Below are the code and all the weights of a small trained network. Each question names an input and a class and asks about switching units off, where a switched-off unit gives its printed mean instead of its output.

import numpy as np


def w(rows, s, z=0):
    codes = np.array(rows[::2]) - 128.0
    scale = np.full(codes.shape[1], s)
    scale[-1] = z or s
    return codes * scale


def f(y):
    return y / 2 * (1 + np.tanh(0.7978845608 * (y + 0.044715 * y**3)))


def log_softmax(a):
    a = a - a.max(-1, keepdims=True)
    return a - np.log(np.exp(a).sum(-1, keepdims=True))


def net(x, mask):
    res = np.array(x, float).reshape(1, 7) / 4 @ E
    y = f(res @ A[0][:, :-1].T + A[0][:, -1])
    res = res + np.where(mask, y, B[0][:, -1]) @ B[0][:, :-1]
    return log_softmax(res[-1] @ U[:, :-1].T + U[:, -1])


A, B = {}, {}
E = w([
[169,155,28,52,73,175],'x0',
[189,255,161,125,108,62],'x1',
[132,116,135,123,118,121],'x2',
[125,134,126,129,130,131],'x3',
[142,134,108,243,38,179],'x4',
[128,132,127,129,131,130],'x5',
[198,124,199,112,145,226],'x6',
],0.012)
A[0] = w([
[83,94,221,191,163,122,96],'n0',
[74,133,200,186,169,116,68],'n1',
[120,188,141,215,37,140,127],'n2',
[92,112,66,152,85,46,61],'n3',
[59,32,117,127,137,193,27],'n4',
[209,235,187,112,108,75,2],'n5',
[201,156,202,128,129,192,80],'n6',
[199,56,173,117,141,221,87],'n7',
[150,167,57,47,57,190,61],'n8',
[126,118,113,185,103,182,75],'n9',
[152,116,110,216,83,162,115],'n10',
[61,122,84,136,101,70,83],'n11',
[126,104,206,205,178,115,75],'n12',
[81,38,101,103,166,191,69],'n13',
[171,167,204,107,151,203,86],'n14',
[123,112,138,186,52,171,123],'n15',
[93,126,136,41,203,117,88],'n16',
[127,115,129,73,162,94,125],'n17',
[102,143,198,3,176,108,114],'n18',
[156,100,45,66,90,187,82],'n19',
[170,111,147,113,122,157,67],'n20',
],0.012,0.0074)
B[0] = w([
[132,154,160,68,71,138,219],'n0',
[130,171,151,50,123,126,196],'n1',
[167,82,113,134,155,170,249],'n2',
[85,109,111,127,154,94,189],'n3',
[137,195,137,236,78,108,218],'n4',
[121,191,129,251,92,124,232],'n5',
[102,100,105,135,158,68,218],'n6',
[61,122,73,124,148,76,226],'n7',
[116,166,183,46,87,119,233],'n8',
[143,114,92,132,131,164,184],'n9',
[169,109,92,91,141,147,222],'n10',
[75,98,94,105,155,88,182],'n11',
[124,130,161,63,73,114,208],'n12',
[145,148,140,212,108,133,223],'n13',
[80,105,107,119,170,81,213],'n14',
[191,93,123,126,186,158,218],'n15',
[172,86,109,128,144,163,202],'n16',
[155,108,119,135,145,163,175],'n17',
[185,78,101,125,158,176,225],'n18',
[133,158,184,74,97,118,220],'n19',
[101,128,105,108,146,134,150],'n20',
],0.014)
U = w([
[177,79,120,120,167,195,80],'0',
[97,161,214,54,87,125,89],'1',
[103,174,152,228,105,123,254],'2',
[7,95,86,117,180,69,95],'3',
],0.013,0.0063)

Each question gives the input, the list of numbers given to net, and the class t.
The units are the neurons (one row each of A and B). Each row of codes is followed by its name. A weight is (code - 128) times the scale printed after its matrix; where a second scale follows, it is the last column's (A, B and U).
mask holds one flag per neuron, in row order. A switched-off neuron (its flag False) gives its mean, the last column of its row in B, instead of its output. The means were averaged over made-up inputs and are rounded, as every weight is.
A unit's drop is (log p(t) with every unit on - log p(t) with that unit switched off) / (log p(t) with every unit on - log p(t) with every unit switched off).
The circuit of an input: a set's keep is (log p(t) with only the set's units on - log p(t) with every unit switched off) / (log p(t) with every unit on - log p(t) with every unit switched off). Starting from the 12 units with the biggest drops (on a tie, the unit counted first), units are removed one at a time, each time the one whose removal leaves the highest keep (on an exact tie, the one counted first), for as long as the keep stays at least 0.8.
units of the circuit, in order: the units of the circuit, biggest drop first
k most important neurons: the k neurons with the biggest drops, biggest first
drop of u: that unit's drop, to one decimal
input [-3,-7,-1,-6,1,-6,-7], class 2: units of the circuit, in order	n4
input [-7,-5,1,1,-1,6,8], class 3: 2 most important neurons	n7, n14
input [0,1,-5,-5,7,0,-8], class 3: 2 most important neurons	n3, n11
input [-6,6,7,8,-2,-6,-3], class 1: 3 most important neurons	n1, n4, n12
input [0,-8,-7,6,1,4,-7], class 2: 2 most important neurons	n4, n13
input [-1,1,-6,-1,5,-1,6], class 3: 2 most important neurons	n7, n6
input [-8,7,7,0,0,-3,-1], class 1: 2 most important neurons	n12, n1
input [-8,8,6,8,2,7,5], class 1: 2 most important neurons	n12, n1
input [5,2,4,-7,0,-7,5], class 1: 4 most important neurons	n8, n19, n11, n3
input [8,8,1,-3,5,0,-7], class 1: 3 most important neurons	n8, n4, n13
input [5,6,-1,-2,3,-3,4], class 2: 3 most important neurons	n5, n0, n12
input [-5,8,7,-4,-8,2,0], class 0: 2 most important neurons	n18, n16
input [7,1,-5,-2,-5,6,7], class 1: 3 most important neurons	n8, n19, n11
input [-3,7,-8,4,-3,-5,7], class 2: units of the circuit, in order	n5
input [-8,-7,0,3,0,3,6], class 1: drop of n0	1.0
input [-5,-6,5,-4,5,-3,-5], class 2: drop of n8	0.8
input [2,6,7,0,-4,-7,5], class 2: drop of n5	1.9
